Below are the code and all the weights of a small trained network. Each question names an input and a class and asks about switching units off, where a switched-off unit gives its printed mean instead of its output.

import numpy as np


def w(rows, s, z=0):
    codes = np.array(rows[::2]) - 128.0
    scale = np.full(codes.shape[1], s)
    scale[-1] = z or s
    return codes * scale


def norm(h):
    return h / np.sqrt((h * h).mean(-1, keepdims=True) + 1e-5)


def f(y):
    return np.maximum(y, 0)


def log_softmax(a):
    a = a - a.max(-1, keepdims=True)
    return a - np.log(np.exp(a).sum(-1, keepdims=True))


def net(x, mask):
    res = np.array(x, float).reshape(1, 6) / 4 @ E
    u = 0
    for l in range(3):
        y = f(norm(res) @ A[l][:, :-1].T + A[l][:, -1])
        res = res + np.where(mask[u : u + 11], y, B[l][:, -1]) @ B[l][:, :-1]
        u += 11
    return log_softmax(norm(res)[-1] @ U[:, :-1].T + U[:, -1])


A, B = {}, {}
E = w([
[56,218,73,92,99,192,135,128,138,89,5],'x0',
[51,125,157,170,71,87,149,80,134,210,96],'x1',
[206,173,147,68,114,124,46,54,171,169,144],'x2',
[95,139,133,227,193,124,132,10,139,54,141],'x3',
[147,186,164,188,226,159,111,105,136,211,166],'x4',
[119,111,103,68,163,96,208,178,92,109,121],'x5',
],0.012)
A[0] = w([
[143,209,124,21,91,91,115,8,137,178,82,120],'L0N0',
[86,156,118,54,105,136,174,252,120,186,77,136],'L0N1',
[128,82,118,91,226,93,216,177,117,37,154,103],'L0N2',
[153,100,118,33,55,113,120,164,133,105,97,119],'L0N3',
[190,136,131,128,154,148,120,189,129,189,162,58],'L0N4',
[84,214,104,151,225,192,168,149,123,28,86,122],'L0N5',
[166,129,144,129,193,76,141,50,127,178,181,110],'L0N6',
[134,106,116,137,157,134,145,126,116,70,135,2],'L0N7',
[31,133,136,195,162,87,193,91,126,220,116,142],'L0N8',
[208,166,132,93,206,133,113,172,128,195,173,65],'L0N9',
[101,123,139,158,112,130,125,124,132,172,118,40],'L0N10',
],0.026,0.0064)
B[0] = w([
[90,226,177,128,124,162,39,144,184,78,112,227],'L0N0',
[90,19,95,68,154,108,145,239,194,94,53,252],'L0N1',
[97,60,115,103,106,29,202,158,210,114,89,220],'L0N2',
[80,104,119,115,105,45,166,113,77,211,223,220],'L0N3',
[191,150,209,97,171,161,94,134,103,190,105,176],'L0N4',
[100,237,98,142,129,130,21,117,127,59,71,240],'L0N5',
[188,22,121,87,160,80,134,61,148,178,175,194],'L0N6',
[126,165,206,61,108,64,169,114,140,76,136,152],'L0N7',
[14,153,110,191,164,77,176,159,4,183,192,207],'L0N8',
[174,161,211,130,140,228,99,171,126,199,125,197],'L0N9',
[67,125,80,160,91,131,114,68,129,169,122,149],'L0N10',
],0.025,0.028)
A[1] = w([
[162,76,65,100,70,118,152,163,129,132,139,96],'L1N0',
[60,115,93,120,124,116,130,182,178,95,120,93],'L1N1',
[161,98,104,136,168,71,252,142,131,139,102,1],'L1N2',
[159,55,96,112,118,81,186,113,140,110,143,68],'L1N3',
[117,99,80,149,118,174,163,155,151,174,74,50],'L1N4',
[195,128,69,78,41,98,212,117,147,64,134,34],'L1N5',
[245,107,134,139,105,241,162,91,109,152,168,13],'L1N6',
[158,91,113,172,137,136,116,60,139,98,157,174],'L1N7',
[128,16,51,119,122,102,194,110,136,124,140,62],'L1N8',
[150,42,57,94,57,96,189,126,115,132,134,83],'L1N9',
[139,128,145,90,154,89,184,182,127,143,107,166],'L1N10',
],0.026,0.0035)
B[1] = w([
[67,107,209,179,220,120,139,88,142,142,143,173],'L1N0',
[235,113,124,155,171,152,152,94,80,127,85,251],'L1N1',
[132,83,63,107,125,141,138,166,78,89,86,199],'L1N2',
[126,83,124,122,141,123,151,119,118,134,131,189],'L1N3',
[122,144,127,65,110,55,111,124,86,105,172,155],'L1N4',
[151,120,103,95,96,124,106,53,151,114,212,155],'L1N5',
[253,175,110,101,178,146,130,125,49,159,125,154],'L1N6',
[132,134,139,72,85,51,167,159,126,105,149,140],'L1N7',
[140,105,79,127,103,115,200,130,102,150,89,209],'L1N8',
[99,116,136,157,178,58,159,100,92,144,144,199],'L1N9',
[100,48,89,133,94,178,115,148,167,109,167,220],'L1N10',
],0.029,0.025)
A[2] = w([
[80,198,112,219,84,194,149,111,63,145,178,3],'L2N0',
[151,145,97,155,72,187,170,137,153,133,139,44],'L2N1',
[153,134,80,187,96,179,152,112,179,153,151,120],'L2N2',
[146,132,58,157,91,201,168,128,165,119,147,90],'L2N3',
[214,154,192,211,103,250,183,53,103,190,172,47],'L2N4',
[144,146,59,143,75,183,166,96,168,141,159,95],'L2N5',
[196,165,98,156,90,174,150,129,125,152,121,55],'L2N6',
[86,188,93,252,82,242,198,88,102,171,149,13],'L2N7',
[163,168,127,179,109,219,123,116,132,113,95,32],'L2N8',
[168,128,109,200,57,220,178,107,168,132,120,91],'L2N9',
[131,232,192,179,74,241,152,147,106,43,119,14],'L2N10',
],0.022,0.0055)
B[2] = w([
[143,172,191,105,87,79,118,89,187,134,235,223],'L2N0',
[97,96,108,144,138,190,130,131,167,148,153,128],'L2N1',
[115,137,114,101,163,146,115,136,101,148,122,128],'L2N2',
[101,133,130,94,150,122,133,123,109,109,132,128],'L2N3',
[253,140,87,140,101,143,219,65,37,56,142,205],'L2N4',
[79,99,172,129,122,153,155,143,93,75,130,128],'L2N5',
[113,111,132,122,115,180,168,103,107,98,150,147],'L2N6',
[117,122,178,133,108,173,79,65,175,146,247,182],'L2N7',
[161,90,61,96,158,132,147,82,62,72,99,190],'L2N8',
[106,115,169,75,206,110,110,121,108,89,129,128],'L2N9',
[136,65,10,194,119,189,221,196,51,103,66,255],'L2N10',
],0.021,0.0087)
U = w([
[170,138,127,190,66,153,169,114,167,148,107,3],'0',
[191,160,140,108,63,87,129,45,229,36,110,67],'1',
[94,23,73,132,144,65,225,146,99,147,129,185],'2',
[103,209,97,139,119,167,69,171,153,41,40,165],'3',
[253,136,176,119,157,195,146,108,82,192,156,117],'4',
[158,76,195,57,128,169,107,207,205,160,123,109],'5',
[74,193,132,172,128,97,111,72,81,157,216,147],'6',
],0.017,0.0072)

Each question gives the input, the list of numbers given to net, and the class t.
The units are the neurons (one row each of A and B). Each row of codes is followed by its name. A weight is (code - 128) times the scale printed after its matrix; where a second scale follows, it is the last column's (A, B and U).
mask holds one flag per neuron, layer by layer. A switched-off neuron (its flag False) gives its mean, the last column of its row in B, instead of its output. The means were averaged over made-up inputs and are rounded, as every weight is.
A unit's drop is (log p(t) with every unit on - log p(t) with that unit switched off) / (log p(t) with every unit on - log p(t) with every unit switched off).
The circuit of an input: a set's keep is (log p(t) with only the set's units on - log p(t) with every unit switched off) / (log p(t) with every unit on - log p(t) with every unit switched off). Starting from the 12 units with the biggest drops (on a tie, the unit counted first), units are removed one at a time, each time the one whose removal leaves the highest keep (on an exact tie, the one counted first), for as long as the keep stays at least 0.8.
units of the circuit, in order: the units of the circuit, biggest drop first
unit that matters most: the unit with the biggest drop
k most important neurons: the k neurons with the biggest drops, biggest first
top k neurons in layer l: the k neurons of layer l with the biggest drops, biggest first
drop when u is switched off: that unit's drop, to one decimal
input [-7,5,6,4,5,0], class 4: 2 most important neurons : [L0N1, L0N2]
input [-1,-7,6,-2,1,8], class 5: units of the circuit, in order : [L0N9]
input [-6,-1,8,-5,-6,0], class 4: units of the circuit, in order : [L0N1, L0N2]
input [-5,-8,-8,-1,3,-8], class 5: 3 most important neurons : [L0N2, L1N1, L0N7]
input [5,4,-6,5,7,6], class 6: units of the circuit, in order : [L0N8, L0N5]
input [-8,-4,0,1,0,-2], class 4: units of the circuit, in order : [L0N9, L0N1]
input [-1,-6,2,-2,1,2], class 5: 3 most important neurons : [L0N9, L0N2, L1N1]
input [-7,0,-2,2,2,-6], class 4: top 3 neurons in layer 0 : [L0N1, L0N2, L0N3]
input [-6,7,8,-1,-3,-7], class 5: top 3 neurons in layer 0 : [L0N6, L0N5, L0N8]
input [0,6,5,-7,7,1], class 5: 2 most important neurons : [L0N1, L1N1]
input [3,7,5,5,-4,1], class 6: 2 most important neurons : [L0N1, L0N8]
input [-1,5,0,-1,7,4], class 6: 2 most important neurons : [L0N8, L0N2]
input [-1,-2,2,-8,1,0], class 5: top 2 neurons in layer 0 : [L0N1, L0N9]
input [1,6,8,1,-3,7], class 3: top neuron in layer 0 : [L0N0]
input [-1,7,8,-7,6,1], class 5: 2 most important neurons : [L0N0, L1N1]
input [2,-6,6,-2,1,-8], class 4: 2 most important neurons : [L0N1, L0N5]
input [5,3,-6,1,-6,-8], class 6: 2 most important neurons : [L0N2, L0N1]
input [4,2,0,7,4,6], class 6: 2 most important neurons : [L0N8, L0N1]
input [0,2,1,0,5,-4], class 6: 2 most important neurons : [L0N8, L1N1]
input [3,-4,-8,5,3,7], class 3: unit that matters most : L0N5
input [-1,-5,-2,3,-1,-3], class 1: drop when L0N5 is switched off : 0.1
input [8,-2,4,-1,-5,3], class 3: drop when L0N0 is switched off : 0.6
input [0,6,1,3,5,0], class 6: drop when L0N8 is switched off : 0.3
input [7,5,3,-1,-5,-3], class 3: drop when L0N0 is switched off : 1.4
